Here is a tiny trained network, its code and every weight. The questions are about switching its units off for an input and a target symbol, where a switched-off unit gives its printed mean instead of its output.

import numpy as np


def w(rows, s, z=0):
    codes = np.array(rows[::2]) - 128.0
    scale = np.full(codes.shape[1], s)
    scale[-1] = z or s
    return codes * scale


def norm(h):
    return h / np.sqrt((h * h).mean(-1, keepdims=True) + 1e-5)


def f(y):
    return np.maximum(y, 0)


def softmax(a):
    e = np.exp(a - a.max(-1, keepdims=True))
    return e / e.sum(-1, keepdims=True)


def log_softmax(a):
    a = a - a.max(-1, keepdims=True)
    return a - np.log(np.exp(a).sum(-1, keepdims=True))


def net(x, mask):
    ids = ['αβγδεζηθμξπτφψω'.index(c) for c in x.split()]
    T = len(ids)
    res = E[ids] + P[:T]
    u = 0
    for l in range(2):
        q, k, v = (norm(res) @ M[l].T for M in (Q, K, V))
        z = softmax(np.where(np.tri(T) > 0, q @ k.T / 3**0.5, -1e9)) @ v
        res = res + np.where(mask[u], z, O[l][:, -1]) @ O[l][:, :-1]
        u += 1
        y = f(norm(res) @ A[l][:, :-1].T + A[l][:, -1])
        res = res + np.where(mask[u : u + 4], y, B[l][:, -1]) @ B[l][:, :-1]
        u += 4
    return log_softmax(norm(res)[-1] @ U[:, :-1].T + U[:, -1])


Q, K, V, O, A, B = {}, {}, {}, {}, {}, {}
E = w([
[94,175,69,190,156,188,31,202,152],'α',
[131,132,131,128,125,134,131,139,107],'β',
[187,44,160,148,168,113,112,65,139],'γ',
[192,152,69,59,248,189,190,160,115],'δ',
[134,127,126,120,135,121,133,125,147],'ε',
[144,121,131,114,123,125,117,136,137],'ζ',
[127,132,124,143,140,124,131,122,137],'η',
[100,215,121,66,99,112,151,102,135],'θ',
[57,90,181,178,37,69,65,100,120],'μ',
[117,135,124,135,136,122,138,124,109],'ξ',
[132,121,128,139,136,131,127,137,117],'π',
[138,137,138,133,131,133,122,133,122],'τ',
[33,3,31,79,202,70,132,124,193],'φ',
[160,103,136,188,38,127,190,127,134],'ψ',
[129,124,127,107,117,122,122,141,116],'ω',
],0.0054)
P = w([
[115,132,108,112,104,202,139,72,123],'0',
[197,165,61,152,117,10,111,179,84],'1',
[59,123,250,130,149,146,161,205,162],'2',
[82,71,72,104,147,116,192,156,187],'3',
[103,91,37,106,80,172,97,48,145],'4',
[194,170,132,177,135,34,54,166,121],'5',
],0.0016)
Q[0] = w([
[129,116,75,209,30,135,5,35,129],'L0H1',
[150,203,63,53,143,240,99,25,111],'L0H1',
[240,254,154,153,150,38,37,160,65],'L0H1',
],0.0046)
K[0] = w([
[164,134,165,192,101,2,86,194,110],'L0H1',
[202,183,40,101,185,67,145,168,91],'L0H1',
[98,154,251,120,186,135,156,197,146],'L0H1',
],0.0057)
V[0] = w([
[169,156,144,5,51,115,80,160,224],'L0H1',
[130,61,119,46,77,173,87,216,14],'L0H1',
[34,202,92,90,91,111,193,138,59],'L0H1',
],0.0029)
O[0] = w([
[44,214,67,251,154,139,176,120,112,155],'L0H1',
[132,101,134,238,249,82,173,15,212,106],'L0H1',
[191,111,109,208,129,161,56,184,254,253],'L0H1',
],0.003,0.0013)
A[0] = w([
[137,145,123,165,152,130,145,112,160,162],'L0N1',
[126,124,187,130,150,116,137,158,144,87],'L0N2',
[149,131,115,90,111,104,146,150,135,139],'L0N3',
[75,254,103,120,49,139,164,160,103,1],'L0N4',
],0.0045,0.0041)
B[0] = w([
[122,139,133,108,101,137,127,155,80,247],'L0N1',
[133,117,88,119,129,130,131,118,113,145],'L0N2',
[119,135,135,152,131,139,132,123,86,221],'L0N3',
[162,204,163,68,128,80,124,88,255,249],'L0N4',
],0.0055,0.002)
Q[1] = w([
[189,145,227,164,163,17,141,230,92],'L1H1',
[186,220,118,158,130,33,25,86,76],'L1H1',
[73,123,158,140,207,125,168,254,127],'L1H1',
],0.0065)
K[1] = w([
[72,103,241,118,134,216,175,132,177],'L1H1',
[105,143,219,145,184,77,139,232,144],'L1H1',
[75,134,127,119,132,254,101,64,183],'L1H1',
],0.0064)
V[1] = w([
[186,147,153,135,135,165,201,131,123],'L1H1',
[122,166,253,159,129,154,102,128,112],'L1H1',
[130,93,127,141,73,93,174,130,142],'L1H1',
],0.0043)
O[1] = w([
[138,120,8,70,215,91,120,130,145,180],'L1H1',
[146,110,3,119,38,199,142,18,136,90],'L1H1',
[190,168,150,76,214,211,209,194,101,254],'L1H1',
],0.0027,0.00072)
A[1] = w([
[161,156,101,128,125,39,97,149,96,155],'L1N1',
[198,57,197,64,159,69,178,35,99,10],'L1N2',
[215,129,165,180,41,192,253,121,127,27],'L1N3',
[182,110,71,189,182,103,168,101,217,6],'L1N4',
],0.0036,0.002)
B[1] = w([
[69,78,146,108,146,189,172,113,178,236],'L1N1',
[175,205,75,230,171,15,4,122,95,201],'L1N2',
[179,88,83,184,100,2,241,196,159,250],'L1N3',
[152,140,226,80,100,218,135,79,92,195],'L1N4',
],0.0039,0.0017)
U = w([
[39,77,214,169,28,88,100,78,117,155],'α',
[202,83,187,132,132,215,124,67,153,111],'β',
[76,179,109,85,126,69,125,135,6,116],'γ',
[41,26,117,92,208,69,121,143,201,82],'δ',
[124,228,148,56,114,88,130,96,225,238],'ε',
[28,194,93,187,154,119,193,96,63,52],'ζ',
[137,113,154,37,33,184,103,177,44,135],'η',
[80,176,67,221,107,197,59,227,144,123],'θ',
[207,91,117,171,67,63,228,165,136,226],'μ',
[219,45,160,110,114,156,68,158,211,10],'ξ',
[211,117,129,175,186,38,33,89,104,177],'π',
[124,77,2,109,77,161,124,27,126,22],'τ',
[122,148,248,144,160,118,130,189,93,94],'φ',
[186,147,74,66,232,202,182,176,100,127],'ψ',
[129,148,197,217,169,202,179,53,137,151],'ω',
],0.0058,0.0013)

Each question gives the input, a string of symbols that net reads in full, and the target symbol t.
The units are the heads (3 rows each of Q, K, V and O) and the neurons (one row each of A and B). Each row of codes is followed by its name. A weight is (code - 128) times the scale printed after its matrix; where a second scale follows, it is the last column's (O, A, B and U).
mask holds one flag per unit, layer by layer, with each layer's heads first. A switched-off unit (its flag False) gives its mean, the last column of its rows in O or B, instead of its output. The means were averaged over made-up inputs and are rounded, as every weight is.
A unit's drop is (log p(t) with every unit on - log p(t) with that unit switched off) / (log p(t) with every unit on - log p(t) with every unit switched off).
The circuit of an input: a set's keep is (log p(t) with only the set's units on - log p(t) with every unit switched off) / (log p(t) with every unit on - log p(t) with every unit switched off). Starting from all 10 units, units are removed one at a time, each time the one whose removal leaves the highest keep (on an exact tie, the one counted first), for as long as the keep stays at least 0.8.
circuit, biggest first: the units of the circuit, biggest drop first
unit that matters most: the unit with the biggest drop
top k neurons: the k neurons with the biggest drops, biggest first
top k neurons in layer l: the k neurons of layer l with the biggest drops, biggest first
drop of u: that unit's drop, to one decimal
input θ μ η ψ ξ, target μ: unit that matters most => L1H1
input ψ π η φ ε, target π: top 2 neurons => L1N2; L0N4
input θ ε ξ θ γ τ, target ξ: circuit, biggest first => L0H1; L1N1
input π τ γ ζ, target π: circuit, biggest first => L0H1; L1N2
input ψ φ φ η, target ψ: circuit, biggest first => L0N4; L1H1; L0H1
input π β θ ψ η, target β: circuit, biggest first => L0H1; L1N4
input ψ θ η ξ α η, target η: circuit, biggest first => L0H1; L0N4
input θ τ α τ ε, target τ: top 3 neurons => L0N4; L0N1; L1N3
input ε θ τ τ, target ε: circuit, biggest first => L0H1; L0N4
input θ δ θ β θ η, target θ: top 2 neurons in layer 0 => L0N4; L0N1
input ψ θ ψ ε, target ψ: circuit, biggest first => L1H1; L0N4
input μ α β, target μ: circuit, biggest first => L1H1; L1N3
input γ ψ τ, target γ: circuit, biggest first => L0H1; L1N2; L1H1
input ω α θ θ ε, target α: circuit, biggest first => L1H1; L0N4
input π τ φ ξ, target π: circuit, biggest first => L0H1; L1N2
input ξ θ ξ θ ε, target θ: circuit, biggest first => L0H1; L0N4
input ζ β γ ε, target ζ: circuit, biggest first => L0H1
input ω ω ζ η ω, target ω: top 2 neurons => L1N4; L0N4
input ψ θ δ ε θ ζ, target δ: circuit, biggest first => L1N1; L1H1; L0H1
input γ γ μ μ τ, target γ: circuit, biggest first => L0H1
input μ ε τ, target μ: top 2 neurons => L1N3; L0N4
input ψ ψ ξ ξ β ξ, target ξ: top 2 neurons in layer 0 => L0N2; L0N4
input γ ψ ε, target γ: top 2 neurons => L1N2; L0N4
input δ θ π ξ, target δ: drop of L1H1 => 1.1
input η ζ η ω, target η: drop of L0H1 => 0.9
input ζ ζ γ, target π: drop of L0H1 => -0.1
input θ μ τ, target θ: drop of L0H1 => 0.4
input δ τ η η α β, target η: top neuron in layer 0 => L0N2
